Below are the code and all the weights of a small trained network. Each question names an input and a class and asks about switching units off, where a switched-off unit gives its printed mean instead of its output.

import numpy as np


def w(rows, s, z=0):
    codes = np.array(rows[::2]) - 128.0
    scale = np.full(codes.shape[1], s)
    scale[-1] = z or s
    return codes * scale


def f(y):
    return np.maximum(y, 0)


def log_softmax(a):
    a = a - a.max(-1, keepdims=True)
    return a - np.log(np.exp(a).sum(-1, keepdims=True))


def net(x, mask):
    res = np.array(x, float).reshape(1, 3) / 4 @ E
    y = f(res @ A[0][:, :-1].T + A[0][:, -1])
    res = res + np.where(mask, y, B[0][:, -1]) @ B[0][:, :-1]
    return log_softmax(res[-1] @ U[:, :-1].T + U[:, -1])


A, B = {}, {}
E = w([
[47,156,98,126,59,109,100,34,159,231,162,97],'x0',
[152,140,5,91,149,54,168,136,97,143,94,73],'x1',
[107,102,125,40,145,104,111,50,111,26,162,141],'x2',
],0.011)
A[0] = w([
[108,102,128,99,150,107,68,92,121,97,199,128,226],'N1',
[94,142,149,184,79,159,153,208,156,194,82,98,180],'N2',
[165,200,98,182,64,148,167,191,148,220,68,102,59],'N3',
[117,127,108,182,110,123,138,151,170,177,111,126,168],'N4',
[46,153,89,115,37,129,63,95,152,171,134,88,46],'N5',
[105,135,74,121,162,47,175,119,111,152,118,88,207],'N6',
[91,123,120,115,100,98,115,108,198,159,129,110,64],'N7',
[97,151,150,70,158,124,86,92,123,65,181,130,57],'N8',
[152,120,199,142,139,196,122,149,136,108,157,197,161],'N9',
[95,110,222,146,100,173,82,79,185,120,180,158,166],'N10',
[190,129,162,123,178,173,189,200,72,46,81,142,254],'N11',
[93,73,102,74,140,60,129,72,128,68,129,167,45],'N12',
[106,45,205,157,106,191,59,157,177,112,178,179,30],'N13',
[185,108,150,110,203,164,157,201,89,91,114,121,31],'N14',
[130,101,56,94,195,31,192,162,96,104,84,68,134],'N15',
[127,57,134,79,170,84,128,94,103,87,144,154,67],'N16',
[198,185,131,192,103,122,162,182,144,177,106,142,19],'N17',
[197,133,130,116,156,148,170,188,103,96,79,150,64],'N18',
[91,118,109,119,104,83,79,113,172,183,163,135,249],'N19',
[54,111,80,51,144,122,112,77,133,106,198,119,160],'N20',
[200,119,31,110,161,9,108,152,85,152,100,39,29],'N21',
[87,95,75,61,143,90,114,81,116,58,150,117,36],'N22',
[47,118,91,142,48,50,93,70,187,204,187,108,47],'N23',
],0.013,0.014)
B[0] = w([
[63,73,107,120,119,161,58,164,94,168,152,113,191],'N1',
[59,122,117,75,107,161,66,158,94,149,153,99,189],'N2',
[64,163,102,63,63,142,53,208,120,183,147,132,176],'N3',
[43,135,104,109,70,151,81,151,103,162,139,94,167],'N4',
[212,126,110,127,85,56,188,175,123,81,70,200,170],'N5',
[108,105,189,174,187,116,178,70,136,172,88,49,190],'N6',
[179,160,151,59,75,54,141,184,93,114,83,161,147],'N7',
[98,170,92,41,67,126,84,189,132,182,124,151,160],'N8',
[122,156,188,143,146,74,175,66,156,141,55,67,197],'N9',
[128,158,201,136,177,78,174,83,167,181,72,78,200],'N10',
[66,25,100,182,109,69,119,172,59,95,168,141,252],'N11',
[112,181,95,67,86,150,76,187,177,164,138,162,161],'N12',
[179,215,195,40,106,88,152,117,178,200,47,116,176],'N13',
[209,112,104,68,54,33,184,198,49,59,77,225,174],'N14',
[103,135,207,112,158,60,170,56,130,147,61,62,196],'N15',
[156,180,68,40,70,115,70,191,193,168,132,175,160],'N16',
[180,208,97,17,21,148,63,217,226,235,112,183,154],'N17',
[160,89,103,67,79,48,148,123,80,87,130,174,171],'N18',
[85,9,113,215,144,77,154,123,63,59,171,129,192],'N19',
[64,106,117,80,52,131,69,162,138,184,153,116,184],'N20',
[150,209,221,42,106,65,140,60,175,209,2,117,178],'N21',
[106,191,135,66,62,104,78,167,114,158,127,147,163],'N22',
[233,98,87,129,64,44,192,154,97,96,74,212,184],'N23',
],0.013,0.031)
U = w([
[182,105,100,125,124,98,190,154,88,98,122,197,100],'0',
[152,199,183,112,144,120,176,82,155,165,96,87,60],'1',
[97,175,81,91,114,164,69,171,140,163,153,146,48],'2',
[60,54,121,179,154,132,136,116,86,118,160,72,226],'3',
[56,18,211,233,247,238,37,51,233,44,228,229,5],'4',
[229,41,22,253,246,221,224,226,237,15,244,45,5],'5',
],0.021,0.017)

Each question gives the input, the list of numbers given to net, and the class t.
The units are the neurons (one row each of A and B). Each row of codes is followed by its name. A weight is (code - 128) times the scale printed after its matrix; where a second scale follows, it is the last column's (A, B and U).
mask holds one flag per neuron, in row order. A switched-off neuron (its flag False) gives its mean, the last column of its row in B, instead of its output. The means were averaged over made-up inputs and are rounded, as every weight is.
A unit's drop is (log p(t) with every unit on - log p(t) with that unit switched off) / (log p(t) with every unit on - log p(t) with every unit switched off).
unit that matters most: the unit with the biggest drop
top k neurons: the k neurons with the biggest drops, biggest first
drop of u: that unit's drop, to one decimal
input [6,-4,-7], class 2: top neuron -> (N3)
input [2,-3,0], class 3: top 3 neurons -> (N21; N19; N15)
input [4,-3,0], class 0: top 3 neurons -> (N23; N11; N5)
input [4,1,-3], class 0: top 4 neurons -> (N23; N5; N11; N1)
input [-3,3,3], class 3: top 3 neurons -> (N23; N13; N5)
input [-5,8,-8], class 1: top 4 neurons -> (N21; N15; N6; N1)
input [-2,4,-1], class 1: top 3 neurons -> (N21; N19; N1)
input [5,-5,0], class 0: top 2 neurons -> (N23; N19)
input [8,8,-7], class 0: top 4 neurons -> (N23; N5; N19; N10)
input [5,5,-5], class 0: top 4 neurons -> (N23; N19; N10; N5)
input [0,-4,-4], class 1: top 2 neurons -> (N11; N1)
input [-5,-5,6], class 2: top 2 neurons -> (N23; N8)
input [4,6,5], class 1: drop of N15 -> 0.1
input [5,7,-2], class 1: drop of N21 -> 7.9
input [8,2,-5], class 0: drop of N23 -> 0.8
input [-2,-3,3], class 3: unit that matters most -> N21
